Below is a small trained network, with its code and all its weights. Each question gives an input and a target symbol and asks what happens when units are switched off, that is, made to give their printed mean instead of their output.

import numpy as np


def w(rows, s, z=0):
    codes = np.array(rows[::2]) - 128.0
    scale = np.full(codes.shape[1], s)
    scale[-1] = z or s
    return codes * scale


def f(y):
    return y / 2 * (1 + np.tanh(0.7978845608 * (y + 0.044715 * y**3)))


def softmax(a):
    e = np.exp(a - a.max(-1, keepdims=True))
    return e / e.sum(-1, keepdims=True)


def log_softmax(a):
    a = a - a.max(-1, keepdims=True)
    return a - np.log(np.exp(a).sum(-1, keepdims=True))


def net(x, mask):
    ids = ['ΔΠΣΨΩαεζθμξτφ'.index(c) for c in x.split()]
    T = len(ids)
    res = E[ids] + P[:T]
    r = res
    for j in range(3):
        rows = slice(4 * j, 4 * j + 4)
        q, k, v = (r @ M[0][rows].T for M in (Q, K, V))
        z = softmax(np.where(np.tri(T) > 0, q @ k.T / 4**0.5, -1e9)) @ v
        o = O[0][rows]
        res = res + np.where(mask[j], z, o[:, -1]) @ o[:, :-1]
    y = f(res @ A[0][:, :-1].T + A[0][:, -1])
    res = res + np.where(mask[3:15], y, B[0][:, -1]) @ B[0][:, :-1]
    return log_softmax(res[-1] @ U[:, :-1].T + U[:, -1])


Q, K, V, O, A, B = {}, {}, {}, {}, {}, {}
E = w([
[169,47,195],'Δ',
[90,150,59],'Π',
[2,186,171],'Σ',
[115,42,100],'Ψ',
[154,68,90],'Ω',
[104,45,166],'α',
[76,55,115],'ε',
[129,86,98],'ζ',
[74,66,69],'θ',
[105,142,90],'μ',
[123,61,119],'ξ',
[83,79,28],'τ',
[148,58,150],'φ',
],0.015)
P = w([
[1,49,81],'0',
[176,60,137],'1',
[175,68,125],'2',
[161,87,114],'3',
[172,86,123],'4',
[164,74,117],'5',
[162,74,121],'6',
[163,84,119],'7',
[169,74,131],'8',
[167,68,111],'9',
[156,74,125],'10',
],0.0096)
Q[0] = w([
[169,205,163],'head 0',
[95,77,86],'head 0',
[9,6,139],'head 0',
[187,240,169],'head 0',
[72,60,80],'head 1',
[42,36,122],'head 1',
[45,33,100],'head 1',
[124,124,121],'head 1',
[159,90,143],'head 2',
[26,149,164],'head 2',
[142,111,220],'head 2',
[181,155,73],'head 2',
],0.022)
K[0] = w([
[188,124,98],'head 0',
[58,114,153],'head 0',
[16,173,160],'head 0',
[213,111,82],'head 0',
[88,74,121],'head 1',
[80,5,112],'head 1',
[85,36,114],'head 1',
[124,130,130],'head 1',
[152,74,115],'head 2',
[50,138,173],'head 2',
[136,132,198],'head 2',
[168,182,99],'head 2',
],0.026)
V[0] = w([
[81,85,133],'head 0',
[118,38,168],'head 0',
[230,67,97],'head 0',
[127,106,253],'head 0',
[125,129,136],'head 1',
[68,160,175],'head 1',
[196,93,79],'head 1',
[75,167,144],'head 1',
[114,123,139],'head 2',
[91,168,119],'head 2',
[158,148,87],'head 2',
[164,126,118],'head 2',
],0.017)
O[0] = w([
[176,112,193,248],'head 0',
[223,69,146,234],'head 0',
[103,40,69,64],'head 0',
[254,135,38,98],'head 0',
[131,133,133,125],'head 1',
[160,151,167,116],'head 1',
[90,107,90,137],'head 1',
[137,138,170,116],'head 1',
[136,135,120,131],'head 2',
[178,106,166,77],'head 2',
[105,112,162,116],'head 2',
[107,117,127,133],'head 2',
],0.018,0.017)
A[0] = w([
[12,223,98,39],'neuron 0',
[144,245,53,187],'neuron 1',
[138,59,148,83],'neuron 2',
[59,37,153,155],'neuron 3',
[136,192,101,65],'neuron 4',
[123,203,225,170],'neuron 5',
[100,123,155,1],'neuron 6',
[68,140,199,77],'neuron 7',
[143,19,61,163],'neuron 8',
[123,127,122,38],'neuron 9',
[31,240,170,127],'neuron 10',
[1,78,161,131],'neuron 11',
],0.007,0.0042)
B[0] = w([
[161,40,251,146],'neuron 0',
[128,52,111,157],'neuron 1',
[77,185,162,220],'neuron 2',
[65,215,121,214],'neuron 3',
[99,106,136,141],'neuron 4',
[74,69,67,250],'neuron 5',
[121,141,92,141],'neuron 6',
[99,139,53,193],'neuron 7',
[83,211,116,226],'neuron 8',
[102,154,110,120],'neuron 9',
[232,144,158,177],'neuron 10',
[218,95,72,207],'neuron 11',
],0.014,0.019)
U = w([
[160,47,141,221],'Δ',
[143,71,136,253],'Π',
[174,125,216,110],'Σ',
[84,175,146,81],'Ψ',
[107,102,74,63],'Ω',
[102,135,244,75],'α',
[120,123,229,120],'ε',
[125,42,254,92],'ζ',
[107,115,191,152],'θ',
[134,137,184,151],'μ',
[125,100,174,90],'ξ',
[40,19,189,146],'τ',
[174,175,129,108],'φ',
],0.0054,0.0053)

Each question gives the input, a string of symbols that net reads in full, and the target symbol t.
The units are the heads (4 rows each of Q, K, V and O) and the neurons (one row each of A and B). Each row of codes is followed by its name. A weight is (code - 128) times the scale printed after its matrix; where a second scale follows, it is the last column's (O, A, B and U).
mask holds one flag per unit, heads first, then neurons. A switched-off unit (its flag False) gives its mean, the last column of its rows in O or B, instead of its output. The means were averaged over made-up inputs and are rounded, as every weight is.
A unit's drop is (log p(t) with every unit on - log p(t) with that unit switched off) / (log p(t) with every unit on - log p(t) with every unit switched off).
The circuit of an input: a set's keep is (log p(t) with only the set's units on - log p(t) with every unit switched off) / (log p(t) with every unit on - log p(t) with every unit switched off). Starting from the 12 units with the biggest drops (on a tie, the unit counted first), units are removed one at a time, each time the one whose removal leaves the highest keep (on an exact tie, the one counted first), for as long as the keep stays at least 0.8.
circuit, biggest first: the units of the circuit, biggest drop first
unit that matters most: the unit with the biggest drop
k most important neurons: the k neurons with the biggest drops, biggest first
heads that matter: for each layer, one digit per head in row order, 1 if its drop is at least 0.15 and else 0, layers parted by /
input Π Δ θ Δ Ψ, target Δ: 4 most important neurons : [neuron 11; neuron 0; neuron 10; neuron 7]
input θ θ α, target τ: heads that matter : 100
input θ ξ θ Ψ, target τ: heads that matter : 100
input Δ θ θ θ θ θ Δ ξ θ, target φ: heads that matter : 100
input α τ Ω Ψ Ψ ε Π Ω, target Σ: circuit, biggest first : [head 0; neuron 5; head 1]
input τ α Ω θ ε ζ Δ θ τ, target Ω: 2 most important neurons : [neuron 11; neuron 7]
input θ ζ ε Δ ε, target τ: most important neuron : [neuron 5]
input θ Ω θ Δ Δ φ, target τ: circuit, biggest first : [head 0; neuron 5]
input θ Ω θ α μ, target τ: circuit, biggest first : [head 0; neuron 5; neuron 10]
input θ Π ξ ε Ω, target τ: circuit, biggest first : [head 0; neuron 5; neuron 10]
input Δ τ ε Δ τ, target φ: circuit, biggest first : [head 0; neuron 8]
input Ψ Ω θ ξ ε, target α: 2 most important neurons : [neuron 5; neuron 11]
input τ θ θ θ Σ, target Δ: heads that matter : 100
input Ω Σ Ω θ θ θ Ω Ω Δ, target Δ: circuit, biggest first : [head 0; neuron 8; neuron 3; neuron 2]
input Π Π α α θ θ τ ε θ, target Δ: 4 most important neurons : [neuron 11; neuron 10; neuron 0; neuron 7]
input ε θ θ ε Π Ω α θ Ψ, target ζ: 2 most important neurons : [neuron 8; neuron 3]
input τ Ω Δ ξ ξ ξ, target Ω: unit that matters most : head 0
input Δ ξ φ Ω Π θ θ ε α ξ, target φ: 2 most important neurons : [neuron 8; neuron 5]
input θ ζ Ω ζ Ψ ε Π τ, target τ: circuit, biggest first : [head 0; neuron 10]
input Ψ Ω Ω ε θ α, target α: 2 most important neurons : [neuron 5; neuron 11]
input Ψ Ω θ, target α: heads that matter : 100
